Below is a small trained network, with its code and all its weights. Each question gives an input and a target symbol and asks what happens when units are switched off, that is, made to give their printed mean instead of their output.

import numpy as np


def w(rows, s, z=0):
    codes = np.array(rows[::2]) - 128.0
    scale = np.full(codes.shape[1], s)
    scale[-1] = z or s
    return codes * scale


def f(y):
    return np.maximum(y, 0)


def softmax(a):
    e = np.exp(a - a.max(-1, keepdims=True))
    return e / e.sum(-1, keepdims=True)


def log_softmax(a):
    a = a - a.max(-1, keepdims=True)
    return a - np.log(np.exp(a).sum(-1, keepdims=True))


def net(x, mask):
    ids = ['βδζξσφ'.index(c) for c in x.split()]
    T = len(ids)
    res = E[ids] + P[:T]
    u = 0
    for l in range(2):
        q, k, v = (res @ M[l].T for M in (Q, K, V))
        z = softmax(np.where(np.tri(T) > 0, q @ k.T / 3**0.5, -1e9)) @ v
        res = res + np.where(mask[u], z, O[l][:, -1]) @ O[l][:, :-1]
        u += 1
        y = f(res @ A[l][:, :-1].T + A[l][:, -1])
        res = res + np.where(mask[u : u + 12], y, B[l][:, -1]) @ B[l][:, :-1]
        u += 12
    return log_softmax(res[-1] @ U[:, :-1].T + U[:, -1])


Q, K, V, O, A, B = {}, {}, {}, {}, {}, {}
E = w([
[119,76,172,110],'β',
[162,166,102,120],'δ',
[106,137,90,255],'ζ',
[185,135,107,42],'ξ',
[73,139,180,106],'σ',
[63,69,87,195],'φ',
],0.02)
P = w([
[22,38,197,214],'0',
[126,122,209,54],'1',
[186,122,146,44],'2',
[124,108,127,143],'3',
[4,117,25,170],'4',
[111,134,61,78],'5',
[116,139,5,40],'6',
],0.0041)
Q[0] = w([
[220,195,190,35],'0.h1',
[176,247,17,8],'0.h1',
[223,113,254,136],'0.h1',
],0.004)
K[0] = w([
[158,214,175,152],'0.h1',
[3,173,34,113],'0.h1',
[168,163,152,194],'0.h1',
],0.0079)
V[0] = w([
[3,220,74,79],'0.h1',
[195,193,1,82],'0.h1',
[32,130,29,34],'0.h1',
],0.0065)
O[0] = w([
[240,94,254,246,136],'0.h1',
[110,99,137,60,3],'0.h1',
[195,135,205,76,147],'0.h1',
],0.0088,0.0053)
A[0] = w([
[208,181,62,149,142],'0.n1',
[131,55,150,235,134],'0.n2',
[117,75,138,28,101],'0.n3',
[254,126,133,108,6],'0.n4',
[123,153,115,205,220],'0.n5',
[170,200,63,126,78],'0.n6',
[151,108,106,110,94],'0.n7',
[102,17,159,71,139],'0.n8',
[81,49,107,104,97],'0.n9',
[31,151,128,106,131],'0.n10',
[164,180,118,116,145],'0.n11',
[100,91,195,168,92],'0.n12',
],0.009,0.0022)
B[0] = w([
[114,184,215,141,179],'0.n1',
[157,98,79,107,254],'0.n2',
[130,173,95,164,172],'0.n3',
[140,126,115,101,164],'0.n4',
[203,165,128,107,222],'0.n5',
[255,91,129,228,162],'0.n6',
[106,177,127,122,137],'0.n7',
[157,120,164,192,188],'0.n8',
[51,94,110,104,176],'0.n9',
[186,166,203,153,169],'0.n10',
[235,136,198,139,152],'0.n11',
[172,162,155,147,197],'0.n12',
],0.0076,0.007)
Q[1] = w([
[1,25,73,73],'1.h1',
[71,162,72,189],'1.h1',
[30,58,89,63],'1.h1',
],0.0059)
K[1] = w([
[146,194,116,163],'1.h1',
[123,52,129,12],'1.h1',
[163,242,96,182],'1.h1',
],0.011)
V[1] = w([
[69,245,183,175],'1.h1',
[106,96,189,150],'1.h1',
[125,172,195,105],'1.h1',
],0.012)
O[1] = w([
[202,229,163,157,150],'1.h1',
[3,119,249,68,252],'1.h1',
[185,179,91,115,88],'1.h1',
],0.0064,0.0026)
A[1] = w([
[87,209,244,223,153],'1.n1',
[64,146,170,115,110],'1.n2',
[209,151,77,199,44],'1.n3',
[110,141,170,39,146],'1.n4',
[229,71,215,225,132],'1.n5',
[86,183,141,32,138],'1.n6',
[84,21,190,188,189],'1.n7',
[176,195,137,93,142],'1.n8',
[129,140,2,40,255],'1.n9',
[207,205,143,33,123],'1.n10',
[210,123,73,46,55],'1.n11',
[167,167,111,106,175],'1.n12',
],0.0086,0.0038)
B[1] = w([
[129,136,188,193,238],'1.n1',
[60,3,84,183,148],'1.n2',
[135,84,117,171,181],'1.n3',
[55,40,151,40,152],'1.n4',
[183,49,89,127,249],'1.n5',
[67,206,228,224,143],'1.n6',
[242,91,67,5,201],'1.n7',
[65,201,82,41,178],'1.n8',
[21,49,38,28,148],'1.n9',
[152,105,179,150,191],'1.n10',
[134,111,36,198,147],'1.n11',
[144,210,85,67,160],'1.n12',
],0.0053,0.012)
U = w([
[74,126,125,148,59],'β',
[154,199,70,84,169],'δ',
[154,151,60,191,2],'ζ',
[119,170,8,94,219],'ξ',
[181,181,133,148,101],'σ',
[149,44,104,119,182],'φ',
],0.011,0.0043)

Each question gives the input, a string of symbols that net reads in full, and the target symbol t.
The units are the heads (3 rows each of Q, K, V and O) and the neurons (one row each of A and B). Each row of codes is followed by its name. A weight is (code - 128) times the scale printed after its matrix; where a second scale follows, it is the last column's (O, A, B and U).
mask holds one flag per unit, layer by layer, with each layer's heads first. A switched-off unit (its flag False) gives its mean, the last column of its rows in O or B, instead of its output. The means were averaged over made-up inputs and are rounded, as every weight is.
A unit's drop is (log p(t) with every unit on - log p(t) with that unit switched off) / (log p(t) with every unit on - log p(t) with every unit switched off).
The circuit of an input: a set's keep is (log p(t) with only the set's units on - log p(t) with every unit switched off) / (log p(t) with every unit on - log p(t) with every unit switched off). Starting from the 12 units with the biggest drops (on a tie, the unit counted first), units are removed one at a time, each time the one whose removal leaves the highest keep (on an exact tie, the one counted first), for as long as the keep stays at least 0.8.
circuit, biggest first: the units of the circuit, biggest drop first
most important unit: the unit with the biggest drop
k most important neurons: the k neurons with the biggest drops, biggest first
k most important neurons of layer l: the k neurons of layer l with the biggest drops, biggest first
drop when u is switched off: that unit's drop, to one decimal
input φ σ δ, target φ: circuit, biggest first : (0.n2 1.h1)
input β ξ σ φ φ σ, target β: most important unit : 0.n6
input φ δ σ σ ξ σ ζ, target σ: circuit, biggest first : (0.h1 1.h1)
input σ δ σ, target σ: circuit, biggest first : (1.h1 1.n1)
input φ ζ δ δ φ ξ, target φ: circuit, biggest first : (1.h1 0.n2)
input φ δ δ ζ, target φ: circuit, biggest first : (1.h1 0.n2)
input σ σ ξ ξ, target σ: 3 most important neurons of layer 0 : (0.n1 0.n11 0.n2)
input φ φ φ δ φ δ δ, target φ: circuit, biggest first : (1.h1 0.n2 0.n6)
input σ φ φ δ ξ φ ξ, target φ: circuit, biggest first : (1.h1 0.h1 0.n2)
input ζ ζ δ, target ζ: 2 most important neurons : (0.n6 1.n3)
input σ σ ξ δ σ δ ξ, target σ: circuit, biggest first : (1.h1 0.h1)
input δ δ ξ, target ξ: 4 most important neurons of layer 1 : (1.n9 1.n11 1.n8 1.n1)
input ξ σ σ, target σ: 2 most important neurons of layer 0 : (0.n3 0.n2)
input ξ β δ δ ξ ξ φ, target ξ: 3 most important neurons of layer 0 : (0.n9 0.n6 0.n11)
input δ ξ ξ, target ξ: most important neuron : (1.n9)
input ζ ξ σ σ σ ζ, target σ: drop when 1.n7 is switched off : 0.0
input φ β ζ ζ δ ζ φ, target ξ: drop when 0.n9 is switched off : 0.2
input β σ φ ξ δ, target σ: drop when 0.n12 is switched off : -0.1
